In the rows, 128 means zero.
Known rows:
j491: [117 109  94 104 139 125 172 122 127 140 122 124 145 153 159 114 103 135
 135 106 118 146 114  97 192 118 129 122 125 118 123 123 132 108  91 144
 135 117 120 135 154 115 123 133 101 151 144 114 120 135 143 154  83 104
 121 145 111 136 126 111 129  87 114 135 160 104 107 117 158 104  92 126
 125 129 128 137 107 121 124 134 140  90 113 116 160]
j208: [164 140 125 126 137 126  97 164 135  89 100 125 132  82 118 147 125 112
 161 118 115  90 110 103  95 112 131 113  55 109 130 114 101 140 156 152
 106 115  88 121  98 121 129 135 109 137 136 129 130 109 129 156 161 145
  90 160 119  94 111 122 121 126 129 120 136 148 126 124 112 142 124  79
 172 135 122 131 139 124 128 106 136 109 131 181 108]
j372: [115 125 123 111 129 134 109 160  84 134 114 140  99 121 186 124 145 116
 126 113 123 114 112 169  22 121 135 149 195 107  99 115 178 121 123 110
 146 119 154 126 126 125 128 148  90 137 142  94 125 117 121 107 126 131
 105 132 131 116 130 110 123 130 116 106 141 124 146 136 113 130 150  87
 178 136 116 151 147 125 114  98 134  97 113 130  69]
j630: [161  84 113 133 130 115 163 141 146 147 131 128 133 125  95 120 113 133
 166 113 124 138 102 150 198 114 134 150 108 113 122 117 174 117 126 145
 112 139  96 114 143 117 119 125 149 148 147 162 148 121 119 126 156 104
 191 101 140 129 127 137 169 113 176 115 139 135  89 137 144 122  80 161
 133 127 135 122 121 122 144 113 145 117 146 111 132]
j839: [127 111 110 106 127 125  75 172 115 108 104 134  98 126 123 110 114 119
 123 108 126 125 151 111 116 132 132 122  95 118 127 121 176 121 103 112
 119 125 142 129 111 124 109 123  66 155 129 141 145 111 127 196 158 146
 125 183 160 124 121 105  86 129 152  83 137 142 126 125 140 138 120  84
 173 131 114 119 155 125 132 115 167  73  88 174 116]
j840: [122 125 141 137 136 106  92 109 141 123 105 129 110  69 106 140 129 117
 126 106 114 107 119 119 102 115 133 127 140 145 129 127  99 131 120 120
 133 112 122 120 127 130 128 135 101 127 139 146 157 118 150 148 139 133
  98 172 127 140 109 136  80 141 179 131 139 147 157 125  94 150 140  97
 125 126 121 136 127 123 134 146 127 127 134 123 139]
j880: [157 117 148 135 135  98 105 152 144 128 129 110 126  87 121 122  92 133
 161 114 117 169 110  94 149 107 127 138  70 112 112 126 152 109 115 166
 135 136  82 133 120 103 113 121 129 136 150 111 104 120  92 143 135 163
  83 138  96 130 136 111 143 129 125 100 152 150  99 106 125 128 122 124
 110 105 147 147 127 127 150 136 161 142 119 112 150]
j825: [128 123 124 109 122 109 132 154 130 104 133 118 138 136 151 141 117 140
 159 109 115 159 115 114 176 109 131 122 122 105 110 117 164 121  96 149
 122 119  77 129 143 107 110 139 134 150 150 130 118 127 112 114 114 133
 108 113  75  94 125 138 135 103  59 104 151 121 115 107 138 105 127 152
 118 144 135 143 108 115 139 143 148 123 116 103 152]
j550: [129 135 144 115 146 116  97 144 112  74 101 121 166  99 124 155 112 136
 152 116 107  40 133  90 133 108 121 116  43 119 116 116 151 137 152 140
 117 118  98 135 106 122 119 139 176 144 115 140 109 123 143 162 160 111
 103 106 128 138 106 124 127 123 107 121 131 123 140 126 111 151 120  88
 124 124 106 114 121 138 127 153 137 113 156 123 168]
j789: [135 112 139 114 133 137 125 186 105  63 138 123 123 150 113 128 141 125
 182 117 114  98  69 143 130 120 131 150 143 114 113 114 174 135 112 162
 126 128  98 133 123 117 130 128 128 139 162 143 139 120 114 101 178 124
 154 120 113 140 117 133 137 112 157  70 138 130 111 137 139 140 142 153
 112 127 131 139 130 124 131 109 136 116 120 104 127]
j277: [ 99 101 138 125 141 123 172 166 128 123 126 114 119 107  54 167 134 134
 182 107 121 132 100 131 178 117 129 153  99 136 104 116 131 131  99 137
 135 136  88 122 140 101 125 111 132 131 133 175  97 123 102 120 167 137
 143 135 106 166 131 127 145 107 130 112 150 121 149 134 138 154 129 196
 108 132 169 147 102 130 125 108 151 115 141  88 133]
j947: [178 118 142 127 142  90 104  99 155 156 122 129 114  81 146 120 105 115
 121 114 127 131 119 158 110 110 128 138 116 151 130 127 117 122 105 123
 136 145 155 117 112 115 122 119 107 133 130 137 145 102 141 168 124 157
 121 102 121 133 121 131 106 135 196 137 151 151 138 103 124 134 125  98
 116  86 110 130 141 128 143 119 152 143 115  93 139]
j920: [134 131 139 127 135 118 105 111 141 105 134 117 147 153 159 120 138 150
 128 107 105  73 103  89 143 106 122 130 116 129 128 117 175 137 123 152
 125 131 138 150 127 106 125 132 165 142 127 148 154 131 145 111 181 140
 128 151 104 127 113 173 137 135  95 147 129 130 135 117 120 120 141 143
  97 113 105 141 125 135 106 137 117  90 140  97 162]
j479: [139 132 144 114 139 127 128 111 132 114 128 118 140 133 169 123 112 138
 139 112  97  86 114  79 144 100 123 132 127 122 121 122 165 122 121 143
 136 143 146 143 114 121 123 130 159 146 134 148 158  98 130  88 143 143
 144 153 124 128 105 173 121 123  91 101 138 140 144 125 122 114 141 129
 101 124  95 158 131 129 131 112 133 113 108  92 118]
j359: [129 121 109 135 133 114 156 115 150 133 126 126  97  82 131 146 123 136
 145  98 112 178 139 100 149 108 125 129 141 119 132 124 125 142  85 142
 134 138 151 119 121 108 108 128 149 130 123 169 145 137 138 165 153 146
 110 108 113 144 110 164 136 128 103 162 156 124 145 114 122 103 150 177
  85 137 137 135 121 118 134 149 151 139 139  77 131]
j674: [141  99 150 115 148 141 142 113 101 116 110 156 164 168 151 139 120 138
 118 115 128 125 124 128 153 105 136 151 146 105 113 117 170 118 118 118
 121 127 134 114 145 119 147 132 125 161 132 137 159  97 139 104 139  95
 175 141 151 145 116 114 123 107 124 130 143 102 110 142 141 162 101  87
 145 116  77 126 123 125 139  99 136 103 112 139 129]

Facts:
{j533,j825,j491,j209,j6,j757,j880,j759,j214,j366,j138,j75} Λ b
{j47,j11,j630,j674,j96,j299,j66,j365,j769,j808,j789,j277} Λ c
{j773,j897,j871,j115,j5,j812,j807,j500,j479,j602,j91,j359,j840,j344,j25,j855,j920,j947,j713,j573} Λ a
{j18,j762,j82,j771,j372,j697,j425,j839} Λ d
{j208,j48,j550,j794} Λ e
j773 β [j344,j897,j277,j757,j794,j359]
j11 β [j115,j25,j479,j47,j920]
j871 β [j344,j825,j491,j47]
j6 β [j812,j96,j18]
j674 β [j573,j920]
j5 β [j115,j365,j277,j359]
j48 β [j115,j277,j789,j573,j630,j762]
j66 β [j277]
j771 β [j769,j25,j96,j762]
j372 β [j812,j277,j573]
j807 β [j138]
j697 β [j812,j277,j214,j794,j713]
j91 β [j550,j920,j18,j138]
j855 β [j299,j96,j825,j359]
j947 β [j769,j880,j602]
Σ baplem <- j533,j773,j491,j209,j115,j630,j674,j762,j48,j66,j697,j759,j769,j794,j344,j25,j947,j808,j839,j573
Σ dusta <- j47,j897,j825,j11,j871,j6,j757,j880,j208,j299,j771,j372,j500,j479,j602,j855,j920,j138,j713,j789,j75
Σ fubru <- j18,j5,j82,j96,j812,j550,j807,j214,j425,j91,j365,j359,j840,j366,j277
φ trezem <- j533,j773,j11,j6,j115,j762,j5,j208,j48,j66,j771,j807,j602,j759,j769,j794,j840,j344,j920,j573
φ dupi <- j47,j871,j757,j630,j674,j18,j299,j697,j425,j366,j25,j138,j713
φ drume <- j897,j825,j491,j209,j880,j82,j96,j812,j372,j550,j500,j479,j214,j91,j365,j359,j855,j947,j808,j789,j277,j75,j839
j533 μ j794
j47 μ j880
j897 μ j602
j491 μ j759
j871 μ j855
j757 μ j18
j630 μ j75
j674 μ j214
j880 μ j491
j82 μ j344
j96 μ j25
j208 μ j479
j812 μ j773
j48 μ j757
j299 μ j839
j771 μ j209
j550 μ j365
j807 μ j115
j602 μ j66
j697 μ j789
j759 μ j771
j214 μ j533
j769 μ j277
j840 μ j871
j366 μ j500
j344 μ j91
j25 μ j630
j855 μ j82
j920 μ j897
j138 μ j372
j713 μ j425
j808 μ j840
j789 μ j920
j277 μ j366
j75 μ j48
j839 μ j674
j573 μ j5

Rows:
[163 116  79 112 146 130 170 120 100 134 130 143 149 101  92 143 116 119
 160 112 136  54 134 107 187 110 128 116  75 108 130 113 116 136 129 146
 119 125 116 128 122 109 138 136  99 120 120 159 142 130 128 163 151  99
 114 100 109 147 135 108 171 107 112 123 141 107 104 138 128 146 138 138
 147 157 144 118 118 123 125 145 132  90 157 133 167] | j794
[119 127 123 112 131 126  67 144 128  84 102 125  74 103 104 122 142 114
 150 112 125 133 144 133 112 130 137 122 108 132 119 116 152 131 101 112
 121 110 159 127 105 135 113 148  72 137 140 128 137 126 117 166 123 156
 108 161 164 119 109 106 102 128 154  95 142 147 154 117 118 122 140  61
 184 137 126 121 155 126 134 115 136 119 115 144 101] | j82
[146 103 148 115 142 132 123 135 114 122 115 136 163 133 111 136 114 136
 141 112 115 199 111 145 197 107 132 131 116  87 113 112 148 143  75 138
 105 125  93 118 140  98 131 145 105 134 142 153 129 107  91 124 165 116
 137 100 119 122 135 145 145 100 127 106 147 127 106 136 165 144 135 147
 141 158 134 122 131 110 147 119 173 145 123 146 142] | j299
[157 126 152 143 129  81 101 116 151  91 150 124 139  65 121 113 127 126
 152 114 112 148  94 117 144 106 122 133 105 124 139 122 125 148 111 146
 143 134 123 132  98 108 110 127 130 110 135 149 160 108 103 160 161 169
 126 116  97 114 122 149 136 143 176 144 142 151 120 107 117 139 150 133
 104 100 128 128 147 132 137 116 144 119 139 100 159] | j602
[123  97 161 128 132 129 119 116 145 114 120 119 124 105 101 147 117 134
 158 114 112 166 112 162 159 120 131 151 130 121 107 117 143 132  96 142
 132 133 104 128 133 103 118 138 167 149 140 158 148 126 110 115 134 137
 145 100 128 144 118 137 145 107 146  99 152 130 145 125 150 140 128 185
  73 143 139 130  95 126 143 127 157 130 169 114 171] | j96
[123 136 152 128 135 101 118 135 134 114 122 101 101  92 131 164 130 108
 112 112 112  83  99 107 103 109 129 129  97 147 124 130 132 131 122 115
 118 131 103 142 116 125 117 149 104 140 145 137 143 113 131 122 157 171
  78 154 109 145 124 154 109 134 176 122 147 157 151 117 124 135 146 127
 131 121 140 140 125 131 132 110 147 124  92  95 130] | j500
[116 116 137 138 138 116 149 106 117 143 131 103 123  99 108 132 123 116
 131 102 121 100 129 132 120 112 124 131 141 121 120 122 117 147 112 146
 135 132 143 143  95 108 112 128 143 145 120 167 126 127 147 143 183 136
  80 111 113 167 121 161 128 136 149 133 139 128 151 130 109 116 159 191
 112 116 137 141 109 133 130 155 149 110 149  76 151] | j812
[162 122 112 140 139 118 157  90 128 167 118 148 131  90 132 138 116 106
 110 109 140  94 126 154 111 103 139 126 180 120 140 123  95 123  97 125
 119 133 168  95 145 117 130 142  88 125 127  98 130 109 160 130 100 119
 119  91 116 136 132 123 114 115 154 175 155 116 133 130 117 125 131  92
 140 134 112 118 141 121 133 104 116 116 133 113  78] | j773
[153 127 128 116 148 125 110 120 116 153 112 147 144 158 151 125 120 139
 132 118 119 133  82 165 117 110 137 155 160  99 115 115 151 126 123 132
 123 127 120 118 150 115 146 148 127 151 148  90 135  99 117  79 114 106
 143 113 116  95 125 116 119 104 122 114 140 124 127 131 143 157 116  59
 131 119  81 144 129 118 131  85 124 150 118 151 102] | j11
[112 139 166 143 138 124  82  88 130 112 103 128 158 121 109 152 137 144
 115 111 113  72 134 128  93 118 124 123 107 138 124 125 104 144 136 123
 142 104 170 133 119 122 134 135 135 146 118 153 158 114 164 132 142 133
  86 118 124 108 109 148  94 154 143 185 136 128 178 129  98 154 135  83
 129 126 101 111 139 138 123 170 151 142 144 122 145] | j807
[ 93 124 157 129 134 144 143 146 131 116 119 115 166 137 144 132 111 165
 170 110 105 153 112 111 112 104 128 112  32  97  91 118 152 113 143 146
 132 118 102 145 129 115 131 142 163 160 132 106 161 118  99 110 177 128
 101 131 105  93 131 121 137 126 116 138 137 120 123 134 131 111  96 118
 171 135 149  99 100 127 129 161 151 135 151 137 167] | j138
[141 110 153 128 142  93 111 111 135 145 125 116 129  88  43 146 124 139
 166 126 125 110 121 114 166 105 128 141  80 123 127 112 113 124 111 150
 106 142  79 112 136  88 128 118 162 147 143 136 141  96  99 160 178 153
 144 127  89 129 145 115 154  96 191 110 143 142 103 119 157 152 103 162
 111 107 135 132 121 137 137  92 158 114 151 117 157] | j769
[122 113 123 123 128 136 124 108 142 139 120 115 143 119 120 134 133 115
 134  99 123  64 144 116 125 103 123 135 150 122 116 122 136 126 125 152
 140 145 109 119 103 116 120 115 139 164 117 194 161 116 150 163 162 122
 149 124 121 142 121 142 127 138 135 153 135 117 121 120 122 129 133 164
 129 127 127 139 133 138 108 124 146  80 143  84 151] | j573
[130 126 145 118 151 128 105  86 123 114  97 142 138 120 153 134 130 126
 107 109 115  43 128 146  66 104 128 133 147 138 107 119 128 120 122 114
 152 117 145 129 119 133 120 145 133 141 122 109 124 119 168  91 132 124
 122 126 151 118 111 130 104 139 102 168 153 126 163 124 111 157 129  71
 141 112  85 124 137 129 135 113 136 140 111  95 126] | j91
[148  92 146 120 136 142 171 121 134 105 132 152 117 135  70 130 137 128
 174 108 136  91  96 194 158 122 135 147 167 134 136 120 134 122  86 123
 141 142 158  98 166 109 138 120  77 134 133 134 117 136 122 133 101 111
 151 118 140 129 132 111 145 111 165 117 140 112 126 139 141 156 140 127
 129 128 133 143 123 125 135  96 129  94 131 133 156] | j66
[162 121 130 127 123 150 126 114 120 127 126 135 150 130 132 132 117 120
 118 117 122 113 117 136  82 106 133 126 141  84  95 119 135 127 121 146
 147 109 112 125 154 116 122 150 103 147 151  94 120 114 121  95 123 112
  90 111  97  87 139  97 150 121 103 175 152 117 133 119 127 142 123 110
 150 113 105 164 112 115 132 142 135 125 109 137 158] | j6
[146 129 106 107 127 126 165 105 105 166 148 112 129  93 143 155 138 118
 146 105 109 101 120 102 148  97 127 136 156 142 119 116 127 136  95 139
 119 135  69 141 122 114 146 142  99 123 125 155 139 127 105 100 170 168
  99 147  88 123 115 149 154 126 124 178 137 134 150 131 106 125 160 164
 148 109 167 109 136 120 127 148 161 114 123  76 181] | j713
[156 110 101 121 152  97 127  91 167 178 132 124 141 109 162 129 103 135
 140 108 100 124 136  81 192 107 122 133 114 135 140 120 146 120  92 144
 126 150 149 133 134 121 121 126 192 128 124 146 183 121 126 121 127 142
 150 121 121 129 122 142 139 137 160 140 138 139 108 115 132 116 114 175
  98 125 114 122 119 121 125 153 143 116 148 112 165] | j25
[142 127 135 125 128 135 101  98 134 144 108 144  97  98 118 140 129 114
 125 105 129 138 130 124  91 112 131 138 186 134 119 119  87 136  95 120
 150 136 160  84 139 124 121 141  74 138 125 142 142 111 174 147 102 131
 140 114 141 109 130 119 120 125  89 164 144 126 166 109  98 112 142  90
 141 132  90 169 155 120 139  95 143 147 122 108 105] | j5

Now the same elements, written a new way:
Known rows:
j500: [156 130 166 117 106 143  93  94  84 195 103 132 111 126 130 157 163 118
 118 106]
j18: [131 142 183 156 155 125  85 124 152  98 127 134 170 138  81 158 195 110
  78  77]
j91: [119 136 145  95  91  79  97  58 112  86  98 153 127 122  54 159 111 126
 116  94]
j6: [ 84 130 128 100 136 122 100 123  95 112 112 143 131 151 107 130 107 145
 121 116]
j533: [151 119 151 123 130 121 176 100  93 211 129 132 145 147 148 142 114 132
 116 169]
j697: [106 189 147  95 118 154 108  94 135  81  84 143 122 146  98  74 163 109
 156 169]
j713: [111 126 149 123 155 172  72 131 128 134  86 127 139 124 138 136 163  86
 157 172]
j789: [115 128 169 126 136 138  91 161 132 105 125 140 160 116 182 125 100 152
 134  95]
j48: [105 191 126 128 134 125 130  93 107  51  65 145 164 162 129 134 158 162
 116 116]
j871: [ 90 147 133  90 136 153  96 131  95 119  96 148 112 135 100 132 159 115
 129 161]
j855: [ 92 149 127 104 118 136  92 111 100 105  92 173 118 127  88 121 133 126
 117 160]
j491: [139 117 140 162 129 117 100 128 117 125 117 137 140 113 155 136 133 120
 153 168]
j947: [146 137 142 104 111 107 119  98 124 119 109 150 102 151  64 158 131 143
 140 131]
j602: [145 111 159 127 133 138  75 127 127 154 109 125 142 182 103 161 143 113
 132  97]
j808: [155 147 167 132 102 141 157 193 126 163 121 143 111 136 197 127 123 156
 160 107]
j5: [ 89 156 124 125 129 112  91 106  65 123 101 136 149 127  77 100 145 108
 114 135]

Rows:
[183 166 173 127 110 148 140  89 148 177 104 179 129 158 119 141 143 100
 101 167] | j839
[138 127 156 142 123 141  92 169 160 104 106 103 173 115 168 101 103 166
 138 122] | j630
[148 173 158 110 147 173 141 103 118 149  53 122 158 180 183 171 165 122
 126  79] | j208
[150 113 140 173 140 131  59 137 108 128 126 128 179 135 109 131 152 117
 109 181] | j115
[126 168 149  82 121 136  80 125 117  95 103 151 139 171  71 122 140 146
 105  84] | j771
[103 126 131 158 150 119 130 126 112 161 113 152 158 126 154 126  87  78
 111 174] | j214
[102 136 155 118 105 131 169 157 155  94 133 159 162 121 132 112  73 170
 116 149] | j674
[ 89 122 159 137 162 150  89 125  90 105 114 140 157 111 189 130 160  99
 147 170] | j757

